Each row has a class, written after it.
[ 19  -8  16 -27  17 -58  21   4  15 -18   3 -19  16   5 -37   2  -8  -3
  15   2  -6  11  -8 -18 -53 -92 -16   4  11 -76 -27  20  15 -30 -42  13
  12] | K
[-21 -43 -21 -48   9 -57 -36   0  39 -32  40 -55  63   4 -21   7  11  39
   6 -25   6  21 -10  51   8 -19  20  41  57 -15  -4 -16  59  31 -16   2
   5] | D
[-10 -47   1 -39 -83 -45 -30 -25  26 -11  42 -26  64  46  15 -33  21  38
  15 -22 -29   2  60  20  22 -26  28 -15  67 -18   6  -7  59 -28 -31  26
  11] | H
[ -3   2 -34  -8   1 -20 -22 -21  16 -11  17 -19  44 -22 -28  -9  28  12
  26 -35  -5 -11  -2  13  -9 -34  28  38  35  -2  -1  -6  60  -3 -41  13
  11] | N
[ -6  -2 -13 -48 -70  13   8 -24  -7  43  27 -39  46  12 -21 -20  33  22
   4 -44 -16  39  22  25 -17 -30  26  29  51  29 -20 -23 -17 -12 -53  42
  -6] | B
[  22  -11   27  -18   -2  -54   17    8   12  -24   -3   -1   18    2
  -32    2  -11   12   32    6    6    5   21  -18  -49 -107   -6   -3
   21  -83  -47   36    8  -47  -67   19   -1] | V
[-11 -34 -16  10 -40 -34 -23  -4  14   8  46   8  24 -16 -14 -27  14  12
   2 -30  -5  19  29 -10 -28 -20  30 -13  36   4   8   2  64 -17 -27  -2
  24] | Q
[  3   9 -44   8 -23 -25 -11 -30  40   3  37 -38  26  21  19 -28  18  42
   7 -26 -53 -12 -15 -19  21 -35   8  34  52  -2  22 -34  58   5 -45  31
   4] | V
[ 16 -12 -22  -9 -78 -22 -16 -25 -14  25  57  -7  38  -3 -44 -28  25  45
  13 -38  37 -19  -1  31 -11 -27   9  52  25   0   3   8  73 -14 -35   4
  22] | Y
[  6  20 -35 -43 -36  -1 -28 -29  -2  21  31 -52  27  -8 -34  -7  12  61
  19 -44  -7  52 -11  32 -41 -49   9  42 103  35  20 -15  43   1 -65  21
  20] | R
[ 29 -25  15 -28 -12 -76  16  21   4 -15  -5 -20  27  16 -40  11 -17   7
  22  -4   8  17   5  -3 -61 -96  -2  15  53 -72 -52  22  20 -22 -49  11
  11] | E
[-41 -43 -46  10  -1 -66   6 -14  -2 -26  75 -29  59 -12 -34 -24  -3  16
  -8 -16  -3   2  24  20  22 -22  42  17  24   8  -5 -17  64   9 -16 -16
  31] | K
[  3   9 -20 -17 -47 -11  -8 -63 -13   6  46 -39  28   5 -19  -8  27  13
  12 -31 -20 -10  -1  -2 -20 -18  49  38  43   6  23 -25  33 -49 -69 -12
  13] | T
[ 29 -14  29 -33  30 -56  14  15  21  -9  -3  -3  21  -3 -30  12  -4  -3
  26  -8  -9   6  16  -9 -66 -91 -21  10  32 -68 -47  29  13 -37 -48   1
   4] | D
[  30   -4   29  -27   33  -71   11   10   -1  -14   14  -23   19   10
  -24   13  -15    6   23  -10    0   22   12   -9  -52 -103  -12   -3
   56  -75  -34   27   22  -40  -33    0    7] | R
[-12 -24 -41 -49  16 -40 -12  -5  14 -16  46 -34  53   6 -25 -11   8  31
   8  -6   3  23   3  25  -9 -72  53  22  66 -10 -19  11  42 -24 -68  26
  21] | B
[  21  -12   31  -28   44  -65   15   26   12   -8    9    3    7    6
  -36    7   -4   -8   19   -8   -7   25   15  -23  -47 -110   -9   -6
    8  -88  -41   24    8  -48  -36   13    6] | Q
[  7 -16 -11 -28 -52  -6 -13 -32  19   8  28 -24  62  -1   3   5  36 -35
  19 -37 -24  41 -10  21 -29 -22  14  41  22 -21  -1 -22  30 -30 -46  26
  11] | B
[  6 -48 -32  -3 -63 -14 -16 -30 -10   2  11  -7  45   2 -61 -19  27  23
  23  -7  -2  36 -13  27 -43 -37  15   1  50   4  -5  -4  39 -23 -37   1
  12] | Y
[ -9 -27 -50 -28 -20 -44 -19   4 -24 -43  73 -37  62  36 -25  -9   0  18
  19 -34   9  23   6  22 -10 -35  31  33  80 -10 -36  -4  55 -22 -29   1
  13] | E
[-12 -18   0 -47 -19 -59 -22  -8  24   0  36 -19  73   5 -42   0  21  22
   0 -28  18  -6  45  37  -7 -37  21  19  66  25 -25   8   6 -23 -45  28
 -12] | H
[ -3  -2 -54 -18 -58 -10 -26 -30  -1  -8  46 -40  45   8 -31 -35  13  44
  22 -26 -15   8 -16  16   1 -48  36  54  99  36  15 -17  62  -6 -70  13
  25] | E
[ -2 -31 -22  -7 -26 -23 -33 -11   6  14  34 -39  19 -11 -17 -26  11  27
  11 -27   1   7  -5  27   0 -11  18  33  46  -9  -8 -34  32  -7 -60  32
  15] | D
[ 23 -10  27 -38  -5 -53  14  14  10 -13 -11  -7  23   4 -28   9 -10   6
  22  -4  -4   8   8  -8 -58 -91   3  -4  25 -72 -41  29   4 -24 -41   8
   4] | T
[-15 -38   3 -41 -84 -55  -6 -19  -9 -12  31 -60  31  14 -33   2   0  38
  -8 -15  12  25  26  38 -22 -53  60  11  49  -9 -19  -8  31  -7 -74  40
  18] | B
[ 27  -6  23 -32  12 -49   8   7  14  -4  -6   1  27   7 -33   8  -7  17
  15 -16  -1   2  12  -6 -49 -98  -3 -11  25 -78 -59  20  17 -35 -34   3
  -7] | Y
[-11 -50 -34 -57   5 -24   6 -16 -16 -13  16 -13  56 -29 -23  43   0 -14
  21  -6   3  44 -12  26 -27 -26  30   8  63  22 -22   3  46 -36 -43 -17
  29] | T
[-23 -51   2 -33 -31 -56   3 -16 -15  12  22 -14  56  24   1 -36   1  47
   3 -11 -23  -5  26   7  31 -42  19  -4  42  28  19  -4  56  -7 -16   0
 -30] | N
[  18   -7   30  -27   -5  -48   16   12   17  -17   -5  -12   26    6
  -30   11  -14  -11   14   -8   -6   14   11  -19  -67 -108    4    2
   23  -79  -45   27    5  -30  -48   15    2] | B
[  37    1   38  -35   21  -67   19    5   -5   -9   19  -25   23   21
  -22   16   -5    2   25   -8   -3   25   14   -6  -54 -101  -16    1
   56  -73  -33   30   14  -44  -32    6   10] | R
[ 18  -9  34 -38   9 -68  21  14   9  -9  -3 -11  27  11 -22  12  -6   3
  24 -16   3  -1  -1 -11 -49 -84 -10  16  21 -73 -50  27  24 -33 -44  21
 -10] | N
[ -5 -22 -45 -60 -25 -57 -25  -8  65 -27  19 -21  51  -6  -3   0  10  68
  10 -49  28 -10   6  24   4 -17  16  34  33  -8   2  18  97 -12 -49  25
 -18] | V
[  17  -15   39  -33   -1  -74    7   18   26  -29    4  -25   15    7
  -34    8    3    8   42    1   15    8   -5   -5  -63 -110   -1    7
   41 -100  -43   44   15  -44  -59   12   -7] | C
[  30  -15   21  -29   -2  -64   13   17   16  -16   -9  -19   25    6
  -37   11   -8    0   27   -8    1   20   -5   -3  -50 -100   12   16
   62  -81  -58   22   16  -26  -53   11    5] | E
[  18  -11   29  -31    9  -62   16   17   25  -13    6  -13   36    5
  -25   14  -11  -11   11   -5    1   13    0  -13  -57 -108    2   16
   25  -81  -42   29   15  -24  -43   12    4] | B
[ -6 -21 -14 -36 -37 -17 -22  -8 -17 -31  27 -32  57  -8 -15   7  -2  18
  29 -32 -17  40  27  36  17 -69  48  23  73 -25 -25 -13  69 -10 -32  -3
  17] | E
[ 19 -14  32 -34  14 -67  17  14   1 -18 -10 -11  24  10 -30  18  -5   0
  25 -14   3   0   1 -12 -50 -84  -4   6  26 -69 -53  31  24 -45 -40  22
 -16] | N
[  7  -7 -33 -12 -58  -2 -20 -44  10 -14  29 -25  49   2 -52 -14  38  13
  25 -27   1   2  -3  23 -26 -16  26  22  39   2 -14 -12  31 -33 -47  17
  23] | Y
[ -9 -28   0 -33 -29 -75   2 -15  30 -20  51 -49  56 -12 -21  26  27  16
  31 -10   3  23   3  33 -20 -67  34  42  65 -38 -10  13  78 -25 -53  -8
  31] | C
[  20  -13   33  -30    8  -59   19   12   15  -14    1  -10   27    9
  -26   16  -16  -17   12    1   -6   21    0  -12  -64 -111    0    9
   19  -76  -39   30    6  -31  -48   22    2] | B
[  2 -25  10   9 -40 -26  -5 -53 -11  16  20 -28   5  -3  -8  -3  20 -19
   8 -28 -36  -9 -11   9  19 -38  26  28  51 -18  17 -42  28   0 -55  -2
  17] | H
[  30  -11   22  -33   27  -70    7   13   12   -7  -15  -23   30    7
  -26   11    1  -14   25   -6    4   12   13  -24  -44 -105  -13    3
   44  -94  -35   30   12  -34  -40    5    8] | F
[  16   -8   34  -30   36  -60   10   23   19    1    3    0   15    2
  -33    2   -5   -3   17  -16  -12   26   19  -23  -50 -109  -15   -2
    6  -83  -36   12    4  -45  -43    8   -1] | Q
[  30  -13   31  -30   15  -63    5   10    8   -8  -26  -20   25   -3
  -24   20    0  -21   23  -10    0   15   17  -27  -43 -101   -5  -11
   49  -85  -40   31   14  -41  -38    7    0] | F
[ 24  -9  21 -38  -7 -57  19   7  16  -8  -4 -14  30   9 -32   5  -6   4
  25  -4  -3   0   4 -11 -57 -85  -6  10  20 -73 -36  22   2 -30 -49   5
  10] | T
[ 29  -9  27 -22  14 -52   7   5  21  -3  -6   3  26   8 -34   7  -2   9
  15  -5  -3   5   0  -6 -50 -91  -3  -8  22 -80 -53  19   8 -35 -29  11
  -9] | Y
[  19  -13   28  -27   11  -64   22   11   25  -17    3  -14   28   11
  -30   15  -10  -13   11   -3   -1   12   -6  -20  -67 -101    1   11
   23  -79  -39   30    9  -27  -43    9    0] | B
[  30  -15   21  -33   -3  -67   12   22    9  -17   -6  -19   33   15
  -40   10   -8    6   27   -5   -1   26    6    1  -53 -107    5   13
   62  -76  -58   25   11  -26  -45   15    0] | E
[ -2 -31 -26 -52 -31 -28 -24  -7  -7 -24  28 -38  32   5 -37   2  17  55
  13 -38   8  11  25  42   4 -27  23  20  61  21  -9   7  63  -8 -25  18
  -6] | D
[-17 -48 -35 -53   8 -66   1 -17  11 -12   3 -27  38  26 -45   4 -21  57
  15 -17 -18  20  17  29  10 -67  -5  22  45   1  18  -9  54 -20 -36  14
  -7] | H
[  5 -24 -24 -33 -49 -29  -3 -16 -25  25  65 -41  37  -2 -31 -18  25  58
  15 -43  21 -10  44  44  14 -26  13  58  39   8   0  -9  72   3 -38  -6
  37] | D
[  17  -13   39  -24  -15  -77   11   13   29  -28    4  -29   18    8
  -39    4   11    3   38   -5   10    1   -6  -10  -65 -104   -1    8
   47  -89  -41   41    9  -44  -58    8  -14] | C
[  15  -17   30  -31   12  -79   17   12   23  -24    6  -28   17    6
  -35   10    3    4   39   -2    8    4  -13  -10  -55 -111   -6   17
   41  -91  -37   35   20  -51  -62    2  -10] | C
[-20 -44 -24 -51 -24 -41   2 -25  30 -19  26 -36  73   6 -17 -24  17  45
  27  -1  -6  12  -8  11  14 -61  20  23  73  -9   0  -4  45 -27 -79 -12
   2] | V
[ 11 -13 -23 -29 -51 -17  -6 -24  -2  -4  19 -23  29  -9 -65  -4  28  58
  21 -25   6  12 -14  42   3 -66  33  34  60  -3 -13  11  64  -5 -34  15
  14] | Y
[ -7   0 -48 -41  14 -15 -37  -9  38   5  25 -44  66 -11   5  -3  15   3
  28 -43  -3  23  -1  11  30 -19   2  52  46 -25   1 -24  55 -20 -28  35
  20] | F
[  19  -15   36  -42   18  -63   14    5   27  -15  -15    3   15   16
  -34    7  -17    2   26   -7   -5   -4   20  -10  -44 -102  -16   -3
   33  -80  -39   33   -1  -38  -52   17   -2] | H
[ 30 -16  21 -22 -15 -66  18  21  11 -24  -4 -16  24  10 -37  16  -9  -1
  27  -7  -4  21   4  -6 -52 -97  10   9  63 -75 -61  30  22 -23 -35  14
   7] | E
[  8 -13 -24 -26 -34 -38 -35   1 -16 -16  32 -50  11 -14 -15  -9 -16  76
  14 -27   4  16  10  15  10 -83  32   2 114  -7  -4   3  99 -16 -54  26
  30] | R
[ 17 -19  30 -31  22 -66  14   8  21 -23 -13  -3  20  13 -44  15 -18  -8
  28  -9   3 -13  14 -14 -37 -96 -22   3  29 -81 -42  25   1 -41 -44  11
   0] | H
[-16 -11 -40 -62  17 -39   1  -3  42  -2  23 -16  28  -5  -8  25 -18  25
   2 -47  22 -19  32  16   8   7   3  19  44  25 -35   3  38   0 -30  40
  23] | H
[  7 -13 -14 -35  -8 -47 -19  -2  14  25  50 -30  65  17 -20  -8  20  73
  -2 -27  -1  10   2  25   5 -74  18  31  65 -33 -11  -5  76  -1  -6 -13
  -5] | Y
[ -9 -25 -29 -49 -28  -2 -36  -5 -27  -2  26  -9  51  -8 -17 -30  15  61
  22 -33  -9  28  40  35  16 -66  61  -5  64  -8  -4   6  59 -30 -41  -2
 -13] | T
[  4 -54  41 -12 -27 -93   5   6  -7  16  49   2  38   5  13  16   8 -41
 -24 -24  -3  15   6 -24 -56 -38  -7 -15  38 -14 -19  -4  40 -23 -29 -32
   4] | Q
[ -3 -16 -11 -29 -37 -22 -28 -16  22   1   7 -18  49  -1 -18 -11   6  22
  22 -45 -10  -4  42   4 -18 -47   5   6  58 -26 -15 -17  36 -30 -57   6
   9] | H
[ 29 -12  19 -26  16 -56   2   8  14 -10  -8   1  29  10 -34   9  -7   4
  14 -11   2   0   0  -6 -57 -90 -12  -9  19 -76 -53  16  14 -33 -34   5
  -8] | Y
[ 24  -5  26 -33  -4 -50  12   9   9  -3  -1 -10  34   6 -26   0  -3   1
  25  -1 -14   8   5  -9 -49 -95   0   9  28 -72 -37  17   0 -32 -50  10
   4] | T
[  8 -38 -10 -26 -61 -60   2 -17  -3 -13  55 -47  69  15  -5  10  25  25
  12 -33  -7   0  21   5  22 -39  49  28  98 -22 -20  -3 101 -46 -22 -26
   9] | E
[-15  -4  -8 -65   4 -34 -13 -19  52 -12  31 -53  35  36  -1   2  -9  41
   5 -32  14 -24   3  -4   1 -17  -1  27  58 -33  -4 -14  24  11 -33   3
  15] | H
[ 31 -21  20 -28 -11 -71  14  20   6  -9   1 -24  32  14 -32  10  -8   6
  21  -9   2  17  -1  -4 -45 -97   3  19  63 -74 -53  18  22 -25 -44   8
   4] | E
[  21  -13   32  -22    3  -82   15   16   28  -23   12  -22   18    4
  -36   10   13    1   38   -7   13    3   -6   -8  -73 -107   -1   13
   44 -100  -42   45   22  -36  -54   -6   -4] | C
[  1  -5 -32 -47 -29 -48 -34  -6  52 -16  35 -40  94  -2   3  12  25  12
  23 -46  -9  20  22  -4  -8 -38   4  37  79 -26  -5   9  97 -43 -22   7
  17] | F
[ 12 -41   4 -42 -58 -25   0 -17 -44  12  23 -20   6   2  13  14  16   8
  -8 -31  -6  28  34  32   9 -46  61 -14  42  -4 -16   5  57 -12 -37  35
   4] | B
[  28  -15   19  -40   25  -73    2   16    8   -9  -15  -25   31    9
  -28    7    0   -2   24   -8    6   11   18  -19  -35 -112   -9    0
   48  -92  -35   31   20  -39  -43    9    2] | F
[ 23 -10  18 -30  11 -60  13  11   8 -13   3 -11  25   1 -31   7  -8   2
  24  -4  -1   2   3  -9 -58 -95   8   8  26 -84 -42  22  11 -30 -55  -4
  14] | T
[ 17  -5  21 -26  14 -63  15   8  21 -25   7 -16  19   2 -38  -2  -6  -1
  13   0  -3  11  -5 -11 -56 -97  -7   4  14 -82 -33  24  15 -21 -47  15
  11] | K
[  18  -17   34  -24   33  -63   14   24   21   -2   -4    8   13    2
  -37    3   -7  -12   19   -9  -13   27   15  -28  -54 -103  -20  -10
    3  -77  -34   17    2  -48  -36   10   -2] | Q
[ -3 -37 -47 -68  -1 -19 -27 -24   7  -7  27 -31   0  19  26   0  -1  19
  10 -43   6  -7 -31  19  21  -1  13  18  73  -5   1 -20  61   3 -66  28
  28] | H
[  5 -36  -4 -44 -28 -66  -4 -29 -37 -21  48 -41  32  15 -17  -7  24  24
  13 -42  -4  29  33  58  21 -48  50   6  62  -9  -5  -3  53 -25 -45  10
   0] | R
[  3 -35  -9 -12 -75 -65 -10 -15 -12 -12  48 -21  42   0 -12  12  15  30
   7 -25  10  27  51  27 -49 -47  39   3  47 -24 -29   7  70 -29 -70  10
  22] | V
[-14 -53 -17 -38 -28 -64 -34 -27  29   8  40 -34  71  20 -26 -31  26  44
 -13 -13  27  -4 -31  36  -7 -11  27  16  54   4   7 -20  32   6 -43 -12
 -15] | Y
